Each row has a hidden value; after the row comes its group, the name of the range that the value falls in. Each part has its own.
In the rows, zero is written as 128.
[141 106 142 135 152 118 111 121 103 104 106 113 174 130 105 129 134 131
 131 108 156 128 113  80 120 123 129 104 140 124 155 119 120 100 125 149
 150 133 110 107 106 140 112 127 141 133 136 127  93 139 255  67 106 139
 133 120 147 116 117 120  81 165 130 117 124 136  91 125 154 120 156 147
 113 193 133 130  85 136 115 118 121 136  79 118 111 151 131 112 152  94
 104  84 163 106  98 144 142 138 111 126 112  92 125  81 174 137 136 154
 135 119 125 103 170 129 129 136 100 139 129 121 111 152 137 177 120  92
 152 100 130 140] : Nh
[128 141 117 131  84 153 129 144 156 129 152 135 113 137 140 137 132 149
 138 140 109 124 131 154 136 169 152 133  19 107 110 108 125 145 134 128
 106 129 142 115 129 124 133 132 140 135 120 127 135 133 113 145 144 108
  72 110 143 127 146 100 141  50 138 124 148 121 108 135 115 125 156 114
 131 119 134 144 146 126 124 125 140  93 112 142 155 157 135 144 115 120
 138 152 104 126 134 127 136 119 116 225 121 118 126 159 129 131 142 133
 118 151 123 122 113 120 116 116 127 131 113 139 112 114 101 174 119 152
 126 127 115 111] : QC
[156 134 114 158 154 129  87 161  29 106 103 127 190 142  95 126 138 191
 111 126 152 128 146  78 130 107 136 124 108  88 124 134 144 116 125 116
 138 153 146 125 121 123 105 145 143 132 137 132 137 146 147 156  95 133
  90  93 166 133 110 173 112 212 142 137 120 159 100 151 155 114 174 137
 130 139 142 141 123 124 136 126  97 130 106 105 168 120 127 138 147  53
 212 130 170  96 136 159 130 130 115 141  99 105 125 105 129 127 137 147
 145  97 103  63 115 115 128 104 122 107 112  96 115 111 139 157  94 111
 118 166 137 149] : Nh
[114 117 108 120 133 130  98 147 139 137 114 141 143 144 118 124 154 138
 149 114 157 124 110 137 129 119 126 144 117 121  97 120 121 129 127 124
 139 121 129 120 131 135 135 131 117 155 113 126 107 137 118 119 127 124
 122 126 255 126 103 137 124 114 135  37 101 136 131 140 134 121 137 118
 124 139 130 137 109 116 112 134 118 137 140 116 149 123 119 131 142 107
 146 151 140 109 119 140 123 117 130 119 123  92 120 117 148 131  66 112
 116 133 112 141 117 114 133 126 140 135 122 130 128 134 139 128 104 135
 113 203 147  95] : SQ
[102 116 153 132  80 136 176 152 132 153 131 118 112 122 149 140 113 146
 177 153 146 125 119 158 115 134 147 140 160 126  98 143 147 118 153 155
 146 141 116 130 122 135 178 193  65 100 119 119 146 111 106  95 162 136
 159 123 112 113 139 169 142  87 124 100 126  95 113 162 134 147 154 129
 145 107 125 122 112 151 130 161 136  97 170 145 108 110 138 126 152 156
 107 143 145  84 113 116 171 142 120 124 115 106 132 114 142 124 109 108
 126 147 128 161  91 124 126 155 109 111 146 109 120 125 143 138 139 170
  96 111 142 123] : CQ
[103 144 122 138 153 155 162 116 166 113 138 121  81 105 156 133 113  96
  80 148 111 133 147 142 130 119 115 123  99 111 142 105 111 141 118 137
  96 115 131 125 165  96 124 113 166 138 121 124 139 148 125 255  90 100
 129 118 111 119 179 107 159 209 141 180 129  96 146  72 120 132 115 115
 141 111 141 126 151 161 143 146 171  67 109 169 181 176 136 145 101 157
  85 121 116 191 123 127  93 122 147 134 174 165 119 169 114 119 127 130
 115 112 163 100 143 154 118 115  95 122 116 149 137  98  93 106 130 163
 140 143 100 141] : SQ
[132 139 116 125 173 132 107 140 121 122 115 129 139 144 114 121 139 161
  96 137 153 160 133 112 120 128 105 129 106 136 134 131 140 122 135 106
 133 126 132 124 154 113 134 127 133 136 135 123 133 127 129 132 128 132
 143 134 122 135 119 163 144 126 127 127  98 120 167 112 140 163  97 116
 125 133 124 123 133  86 132 119 129 136 120 129 139 114 123 126 128 116
 163 119 143 140 119 168  91 129 143 118 131 131 113 134 131 146 131 120
 119 110 136 118 123 125 149 136 155 121 118 132 131 136 162 122 111 111
 114 146 137 142] : Nh
[101 118 141 143 161 123 103 116 106 114 126 113 136 117 132 137 128 125
 112 127 179 137 126 117 126 114 134 112  89 120 136 105 120 111 124 149
 149 130 115 122 143 142 133 140 173 136 122 134 100 143 126 110 133 115
 146 116  99 103 158 130 124 182 142 132 113 130 110 110 137 129 133 133
 130 132 150 132 111 145 125 149 146 104 120 143 120 211 129 126 137 118
 122 128 143 119 108 156 132 136 117 118 144 107 153 102 130 125 141 135
 109 131 149 120 154 146 129 135 100 122 123 144 120 121 110 139 122 136
 114  88 129 130] : Hz
[133 110 148 119 116 126 147 113  99 122 143 125 103 112 133 129  99  99
 107 169 117 160 113 135 112 144 121 108 123 164 150 146 145 122 153 119
 126 132 115 146   1 119 137 128 124 125 148 121 150 104 151 118 144 152
 150 154 255 133 166 138 133 107 120 169 137 119 157 120 138 130  90 132
 129 158 124 115 150 134 151 121 156 128 122 134 106 108 140 123 114 191
 110 112 114 130 126 108 124 139 131 255 125 156 149 149 115 157 133 124
 130 124 181 138 209 134 145 146 139 103 135 139 107 162 151 111 149 119
 120 136 119 162] : CQ
[172 123 145 115  98 104 134 125 169 132 123 150 168 106 128 117 140 119
 151 125  87  98 126 132 135 135 153 127 210 135 116 149 128 174 113 122
 105 111 127 140 107 130  70  99 100 142 129  95 133 120 134 133 110 102
 123 162 191 138  65 107  36  97 113  79 148 101 148 134 112 135 140 134
 129 134 132 126 150  90 128 119 126 125 138  73 134 140 101 117 108 125
 105 140 116 137 136  85 132 123 171 123 121 153  99 125  98 150  61 177
 154 142 123 158 147 118 115 122 166 127 125 128 116 162 105 128 151 148
 101 129 119 125] : QC
[158 113 166 125  53 153 198 123  70 142 149 124 186 159 145 151 114 141
 161 150 106 180 113 114 118 144 159 129 168 144 118 129 161 121 160 139
 116 149 137 118 111 125 167 184 132 105 136 117 159 100 102 121 158 130
 103 111 170 122 129 138 128  90 108 110 148 113  81 150 109 128 179 117
 125  95 115 127 140 122 121  97 139 107 130 130 132 128 151 118 136 138
 125 129 115  99 150 131 177 151 106 129  94 122  94 134 121 147 144 143
 128 141 107 131 121 118 117 164 129 111 135 109  91 134 139 128 123 128
 122 128 117 155] : Hz
